Below is a small trained network, with its code and all its weights. Each question gives an input and a class and asks what happens when units are switched off, that is, made to give their printed mean instead of their output.

import numpy as np


def w(rows, s, z=0):
    codes = np.array(rows[::2]) - 128.0
    scale = np.full(codes.shape[1], s)
    scale[-1] = z or s
    return codes * scale


def f(y):
    return y / 2 * (1 + np.tanh(0.7978845608 * (y + 0.044715 * y**3)))


def log_softmax(a):
    a = a - a.max(-1, keepdims=True)
    return a - np.log(np.exp(a).sum(-1, keepdims=True))


def net(x, mask):
    res = np.array(x, float).reshape(1, 6) / 4 @ E
    y = f(res @ A[0][:, :-1].T + A[0][:, -1])
    res = res + np.where(mask, y, B[0][:, -1]) @ B[0][:, :-1]
    return log_softmax(res[-1] @ U[:, :-1].T + U[:, -1])


A, B = {}, {}
E = w([
[69,129,31,164,148,30,206,132,59,40,144],'x0',
[167,146,141,151,75,114,153,189,144,106,148],'x1',
[108,47,228,140,253,19,132,107,203,88,197],'x2',
[134,115,124,135,177,117,133,126,105,184,96],'x3',
[113,117,124,104,76,121,144,98,148,136,137],'x4',
[33,176,82,49,234,174,179,235,249,180,92],'x5',
],0.011)
A[0] = w([
[94,113,52,171,139,50,159,115,86,93,167,103],'n0',
[98,131,4,159,143,47,170,121,104,84,139,209],'n1',
[106,97,128,108,118,40,146,142,74,102,183,111],'n2',
[129,150,105,111,103,181,102,150,173,183,144,124],'n3',
[169,144,177,107,123,202,95,156,166,176,145,235],'n4',
[103,204,57,79,117,158,114,174,161,125,35,135],'n5',
[121,182,95,137,138,170,167,156,124,119,115,116],'n6',
[58,159,168,121,178,93,151,165,190,112,109,38],'n7',
[156,72,180,94,115,176,108,125,151,145,124,255],'n8',
[96,88,171,97,199,87,164,157,225,143,174,48],'n9',
[98,186,114,126,118,133,161,121,66,125,116,75],'n10',
[174,175,105,170,66,148,80,83,19,142,101,248],'n11',
[164,102,207,170,150,28,94,84,123,100,167,167],'n12',
],0.011,0.006)
B[0] = w([
[59,79,74,90,139,97,58,237,87,148,105,211],'n0',
[112,122,21,99,96,110,235,254,120,116,120,240],'n1',
[93,80,152,107,141,115,104,134,99,174,157,190],'n2',
[109,111,129,122,97,208,122,223,121,171,120,193],'n3',
[71,121,207,101,149,180,44,143,111,225,142,230],'n4',
[31,65,158,118,80,205,129,143,173,143,43,230],'n5',
[76,122,109,66,95,132,179,131,162,141,101,177],'n6',
[140,173,55,65,108,174,157,107,125,97,192,203],'n7',
[168,168,189,217,181,171,65,140,150,112,156,208],'n8',
[217,202,126,128,123,173,109,140,15,95,183,235],'n9',
[133,129,63,133,130,100,161,97,136,108,109,163],'n10',
[202,194,97,102,93,162,121,82,62,159,249,251],'n11',
[121,34,182,95,157,83,35,99,115,167,49,241],'n12',
],0.0094,0.02)
U = w([
[164,235,145,137,139,194,118,90,100,99,192,254],'0',
[57,32,128,112,140,163,87,162,122,119,93,177],'1',
[146,156,37,100,131,132,177,128,64,68,201,75],'2',
[80,108,58,145,121,156,219,127,180,78,35,28],'3',
[141,93,247,172,167,106,93,61,144,81,99,88],'4',
],0.011,0.0034)

Each question gives the input, the list of numbers given to net, and the class t.
The units are the neurons (one row each of A and B). Each row of codes is followed by its name. A weight is (code - 128) times the scale printed after its matrix; where a second scale follows, it is the last column's (A, B and U).
mask holds one flag per neuron, in row order. A switched-off neuron (its flag False) gives its mean, the last column of its row in B, instead of its output. The means were averaged over made-up inputs and are rounded, as every weight is.
A unit's drop is (log p(t) with every unit on - log p(t) with that unit switched off) / (log p(t) with every unit on - log p(t) with every unit switched off).
The circuit of an input: a set's keep is (log p(t) with only the set's units on - log p(t) with every unit switched off) / (log p(t) with every unit on - log p(t) with every unit switched off). Starting from the 12 units with the biggest drops (on a tie, the unit counted first), units are removed one at a time, each time the one whose removal leaves the highest keep (on an exact tie, the one counted first), for as long as the keep stays at least 0.8.
units of the circuit, in order: the units of the circuit, biggest drop first
top k neurons: the k neurons with the biggest drops, biggest first
drop of u: that unit's drop, to one decimal
input [0,-7,-1,-2,-5,-7], class 0: units of the circuit, in order	(n11)
input [-1,1,-2,-3,1,0], class 0: top 2 neurons	(n12 n0)
input [1,1,0,8,8,4], class 3: top 3 neurons	(n11 n12 n4)
input [-2,3,8,-3,-6,0], class 4: top 2 neurons	(n12 n11)
input [-7,7,3,-7,-8,0], class 4: top 2 neurons	(n11 n1)
input [-5,-3,1,-6,6,3], class 0: top 2 neurons	(n12 n0)
input [0,-2,3,-4,-4,3], class 0: top 2 neurons	(n1 n0)
input [1,8,-8,5,-8,5], class 3: top 4 neurons	(n12 n6 n0 n10)
input [-5,-8,1,-3,-1,-6], class 4: top 2 neurons	(n12 n9)
input [1,-7,-3,2,6,-5], class 2: top 2 neurons	(n4 n8)
input [4,4,0,7,3,-3], class 2: top 2 neurons	(n5 n4)
input [-7,-1,0,-5,-1,0], class 0: top 3 neurons	(n12 n5 n0)
input [-5,8,1,7,-2,3], class 0: top 2 neurons	(n12 n0)
input [6,0,3,5,8,1], class 2: units of the circuit, in order	(n5)
input [5,0,-1,1,-4,1], class 3: top 2 neurons	(n9 n11)
input [4,-2,0,6,1,4], class 3: drop of n11	0.6
input [2,-8,8,2,7,2], class 2: drop of n9	0.9
input [6,-7,-1,-6,8,8], class 3: drop of n5	0.4
